Below are the code and all the weights of a small trained network. Each question names an input and a class and asks about switching units off, where a switched-off unit gives its printed mean instead of its output.

import numpy as np


def w(rows, s, z=0):
    codes = np.array(rows[::2]) - 128.0
    scale = np.full(codes.shape[1], s)
    scale[-1] = z or s
    return codes * scale


def norm(h):
    return h / np.sqrt((h * h).mean(-1, keepdims=True) + 1e-5)


def f(y):
    return np.maximum(y, 0)


def log_softmax(a):
    a = a - a.max(-1, keepdims=True)
    return a - np.log(np.exp(a).sum(-1, keepdims=True))


def net(x, mask):
    res = np.array(x, float).reshape(1, 2) / 4 @ E
    u = 0
    for l in range(4):
        y = f(norm(res) @ A[l][:, :-1].T + A[l][:, -1])
        res = res + np.where(mask[u : u + 3], y, B[l][:, -1]) @ B[l][:, :-1]
        u += 3
    return log_softmax(norm(res)[-1] @ U[:, :-1].T + U[:, -1])


A, B = {}, {}
E = w([
[175,182,85,94,153,139,162,87,60,157,182,248],'x0',
[159,99,206,168,63,16,117,89,95,112,227,141],'x1',
],0.013)
A[0] = w([
[32,142,165,227,206,117,117,204,125,19,127,78,2],'L0N0',
[162,201,104,181,25,140,197,96,61,104,119,218,176],'L0N1',
[81,168,140,61,166,252,104,117,171,204,62,160,230],'L0N2',
],0.0036,0.0035)
B[0] = w([
[178,77,130,136,112,171,98,157,197,94,144,169,163],'L0N0',
[165,1,187,129,78,143,13,188,117,157,112,35,213],'L0N1',
[32,163,99,194,134,95,182,170,120,174,161,112,254],'L0N2',
],0.0093,0.0061)
A[1] = w([
[255,167,66,49,178,157,196,78,34,205,155,244,76],'L1N0',
[98,70,165,192,115,81,70,124,140,173,162,120,116],'L1N1',
[113,91,125,102,118,141,98,65,203,141,102,58,5],'L1N2',
],0.0067,0.0031)
B[1] = w([
[170,163,166,125,6,139,176,75,208,116,45,45,231],'L1N0',
[100,185,73,92,155,181,167,172,133,121,124,161,253],'L1N1',
[148,124,148,67,64,146,199,95,117,186,149,158,168],'L1N2',
],0.011,0.0079)
A[2] = w([
[151,147,156,169,166,10,135,96,115,63,187,175,3],'L2N0',
[127,166,118,40,176,162,111,88,170,98,57,156,57],'L2N1',
[124,153,85,104,139,163,158,159,116,130,132,181,132],'L2N2',
],0.011,0.0033)
B[2] = w([
[19,255,70,135,191,179,210,183,12,14,153,220,222],'L2N0',
[108,73,165,204,156,106,38,214,121,125,185,148,191],'L2N1',
[96,64,127,170,168,117,80,162,155,107,152,180,254],'L2N2',
],0.0099,0.005)
A[3] = w([
[43,50,203,196,73,16,108,131,160,180,148,106,252],'L3N0',
[71,187,205,89,99,27,193,107,51,42,167,141,93],'L3N1',
[169,154,205,72,2,134,180,127,165,113,116,16,214],'L3N2',
],0.0095,0.0025)
B[3] = w([
[235,148,168,72,90,95,111,58,65,92,168,171,190],'L3N0',
[53,137,96,136,189,159,155,175,193,140,62,80,198],'L3N1',
[224,5,189,168,95,91,73,3,197,185,98,64,252],'L3N2',
],0.014,0.015)
U = w([
[225,38,219,122,7,118,84,32,220,164,40,49,7],'0',
[22,198,49,139,210,177,217,225,188,107,71,113,224],'1',
[199,153,166,41,81,95,47,170,63,54,217,244,160],'2',
],0.014,0.0019)

Each question gives the input, the list of numbers given to net, and the class t.
The units are the neurons (one row each of A and B). Each row of codes is followed by its name. A weight is (code - 128) times the scale printed after its matrix; where a second scale follows, it is the last column's (A, B and U).
mask holds one flag per neuron, layer by layer. A switched-off neuron (its flag False) gives its mean, the last column of its row in B, instead of its output. The means were averaged over made-up inputs and are rounded, as every weight is.
A unit's drop is (log p(t) with every unit on - log p(t) with that unit switched off) / (log p(t) with every unit on - log p(t) with every unit switched off).
unit that matters most: the unit with the biggest drop
top k neurons: the k neurons with the biggest drops, biggest first
k most important neurons of layer l: the k neurons of layer l with the biggest drops, biggest first
drop of u: that unit's drop, to one decimal
input [-2,-2], class 2: unit that matters most	L1N0
input [-3,-2], class 2: top 3 neurons	L1N0; L2N0; L3N2
input [-2,-5], class 1: top 2 neurons	L3N2; L0N2
input [-2,3], class 2: top 3 neurons	L1N1; L2N2; L1N0
input [-1,-3], class 2: top 2 neurons	L1N0; L3N1
input [0,-3], class 2: 2 most important neurons of layer 2	L2N0; L2N2
input [-1,3], class 2: 2 most important neurons of layer 1	L1N1; L1N0
input [3,4], class 1: top 3 neurons	L1N0; L0N1; L3N2
input [-1,-1], class 2: top 3 neurons	L1N0; L3N2; L2N0
input [5,-8], class 1: top 2 neurons	L3N2; L0N2
input [-2,2], class 2: top 3 neurons	L1N1; L1N0; L3N2
input [2,3], class 2: top 2 neurons	L0N1; L1N0
input [1,3], class 2: top 3 neurons	L1N1; L1N0; L3N2
input [2,-2], class 2: unit that matters most	L0N2
input [5,7], class 1: top 2 neurons	L2N0; L3N1
input [-3,-8], class 1: drop of L3N2	1.5
input [-1,-8], class 1: drop of L3N2	1.0
input [3,5], class 1: drop of L0N0	0.0
